Below is a small trained network, with its code and all its weights. Each question gives an input and a class and asks what happens when units are switched off, that is, made to give their printed mean instead of their output.

import numpy as np


def w(rows, s, z=0):
    codes = np.array(rows[::2]) - 128.0
    scale = np.full(codes.shape[1], s)
    scale[-1] = z or s
    return codes * scale


def f(y):
    return y / 2 * (1 + np.tanh(0.7978845608 * (y + 0.044715 * y**3)))


def log_softmax(a):
    a = a - a.max(-1, keepdims=True)
    return a - np.log(np.exp(a).sum(-1, keepdims=True))


def net(x, mask):
    res = np.array(x, float).reshape(1, 6) / 4 @ E
    y = f(res @ A[0][:, :-1].T + A[0][:, -1])
    res = res + np.where(mask, y, B[0][:, -1]) @ B[0][:, :-1]
    return log_softmax(res[-1] @ U[:, :-1].T + U[:, -1])


A, B = {}, {}
E = w([
[154,106,118,89],'x0',
[254,180,111,152],'x1',
[130,127,128,125],'x2',
[104,126,33,109],'x3',
[152,81,123,214],'x4',
[99,152,138,170],'x5',
],0.0086)
A[0] = w([
[142,79,180,156,87],'neuron 1',
[103,143,56,148,140],'neuron 2',
[133,168,249,91,112],'neuron 3',
[125,84,138,158,72],'neuron 4',
[68,81,128,163,123],'neuron 5',
[81,212,112,188,207],'neuron 6',
[149,73,173,136,111],'neuron 7',
[100,158,47,121,99],'neuron 8',
[156,197,113,141,140],'neuron 9',
[84,89,126,131,96],'neuron 10',
[86,100,106,135,137],'neuron 11',
[156,68,143,182,108],'neuron 12',
[89,193,90,88,128],'neuron 13',
[93,53,146,90,142],'neuron 14',
[112,136,89,127,97],'neuron 15',
[152,167,137,128,156],'neuron 16',
[128,94,96,156,75],'neuron 17',
[190,142,93,146,108],'neuron 18',
[173,26,142,91,226],'neuron 19',
[117,135,161,162,253],'neuron 20',
[102,185,152,68,148],'neuron 21',
[178,126,79,131,175],'neuron 22',
[133,158,200,131,106],'neuron 23',
[175,124,104,52,173],'neuron 24',
[144,14,83,193,102],'neuron 25',
[131,103,141,94,115],'neuron 26',
[144,115,171,103,99],'neuron 27',
[144,144,98,131,86],'neuron 28',
[113,120,142,180,108],'neuron 29',
[84,114,147,98,105],'neuron 30',
[115,157,42,121,96],'neuron 31',
],0.014,0.007)
B[0] = w([
[183,168,114,160,155],'neuron 1',
[123,98,97,188,188],'neuron 2',
[181,140,71,205,205],'neuron 3',
[188,162,132,118,134],'neuron 4',
[171,83,166,116,203],'neuron 5',
[101,8,68,73,222],'neuron 6',
[151,153,115,156,156],'neuron 7',
[156,152,118,206,183],'neuron 8',
[176,90,199,108,190],'neuron 9',
[179,143,207,127,168],'neuron 10',
[144,98,155,146,182],'neuron 11',
[166,154,93,80,183],'neuron 12',
[167,129,81,100,202],'neuron 13',
[159,81,165,163,220],'neuron 14',
[144,156,137,163,136],'neuron 15',
[155,93,143,115,172],'neuron 16',
[182,182,130,134,134],'neuron 17',
[139,133,217,132,199],'neuron 18',
[58,22,67,141,255],'neuron 19',
[47,63,96,138,238],'neuron 20',
[180,118,78,40,208],'neuron 21',
[105,90,150,139,218],'neuron 22',
[160,129,116,179,159],'neuron 23',
[121,77,82,119,235],'neuron 24',
[216,154,49,40,224],'neuron 25',
[136,129,134,119,141],'neuron 26',
[161,146,111,155,135],'neuron 27',
[157,163,156,149,130],'neuron 28',
[153,126,93,118,150],'neuron 29',
[184,138,173,121,174],'neuron 30',
[155,158,121,225,182],'neuron 31',
],0.017,0.0067)
U = w([
[180,28,203,140,74],'0',
[145,111,47,255,125],'1',
[170,111,51,60,186],'2',
[97,29,88,145,214],'3',
[115,37,99,143,252],'4',
[102,34,89,134,188],'5',
[14,117,79,107,37],'6',
[130,223,131,98,33],'7',
],0.008,0.0026)

Each question gives the input, the list of numbers given to net, and the class t.
The units are the neurons (one row each of A and B). Each row of codes is followed by its name. A weight is (code - 128) times the scale printed after its matrix; where a second scale follows, it is the last column's (A, B and U).
mask holds one flag per neuron, in row order. A switched-off neuron (its flag False) gives its mean, the last column of its row in B, instead of its output. The means were averaged over made-up inputs and are rounded, as every weight is.
A unit's drop is (log p(t) with every unit on - log p(t) with that unit switched off) / (log p(t) with every unit on - log p(t) with every unit switched off).
The circuit of an input: a set's keep is (log p(t) with only the set's units on - log p(t) with every unit switched off) / (log p(t) with every unit on - log p(t) with every unit switched off). Starting from the 12 units with the biggest drops (on a tie, the unit counted first), units are removed one at a time, each time the one whose removal leaves the highest keep (on an exact tie, the one counted first), for as long as the keep stays at least 0.8.
units of the circuit, in order: the units of the circuit, biggest drop first
k most important neurons: the k neurons with the biggest drops, biggest first
drop of u: that unit's drop, to one decimal
input [-7,-4,-5,-6,8,-4], class 2: units of the circuit, in order -> [neuron 25; neuron 12]
input [-2,0,7,-3,8,-8], class 2: units of the circuit, in order -> [neuron 25]
input [5,-5,6,6,3,4], class 1: units of the circuit, in order -> [neuron 8; neuron 31]
input [-6,-3,-1,7,-7,-6], class 1: units of the circuit, in order -> [neuron 31; neuron 8]
input [6,-2,-6,6,5,-4], class 1: units of the circuit, in order -> [neuron 6; neuron 31]
input [3,3,-8,2,8,1], class 2: 2 most important neurons -> [neuron 25; neuron 12]
input [3,6,5,3,5,-3], class 0: 3 most important neurons -> [neuron 18; neuron 9; neuron 6]
input [-2,-8,1,7,-4,8], class 0: units of the circuit, in order -> [neuron 10; neuron 5]
input [4,0,0,-4,-6,4], class 2: 2 most important neurons -> [neuron 21; neuron 19]
input [0,7,2,-8,1,3], class 1: 3 most important neurons -> [neuron 3; neuron 23; neuron 5]
input [4,6,6,-3,1,6], class 0: 2 most important neurons -> [neuron 9; neuron 18]
input [-3,-6,1,-8,-7,-2], class 1: 2 most important neurons -> [neuron 3; neuron 23]
input [-7,8,3,5,-1,8], class 0: 3 most important neurons -> [neuron 9; neuron 18; neuron 19]
input [-2,6,-4,6,-2,3], class 0: units of the circuit, in order -> [neuron 9]
input [-8,6,8,-5,1,7], class 3: 2 most important neurons -> [neuron 6; neuron 20]
input [-4,2,6,7,6,-4], class 1: 2 most important neurons -> [neuron 31; neuron 2]
input [5,-6,1,-8,8,4], class 1: 4 most important neurons -> [neuron 1; neuron 7; neuron 21; neuron 3]
input [-6,-4,4,8,6,1], class 1: 4 most important neurons -> [neuron 2; neuron 8; neuron 31; neuron 21]
input [-7,4,3,2,7,1], class 2: drop of neuron 7 -> 0.0
input [1,-8,3,-5,-5,8], class 0: drop of neuron 14 -> 0.1
input [3,-4,-3,7,0,3], class 1: drop of neuron 8 -> 0.2
input [0,4,-6,0,7,-1], class 2: drop of neuron 25 -> 0.7
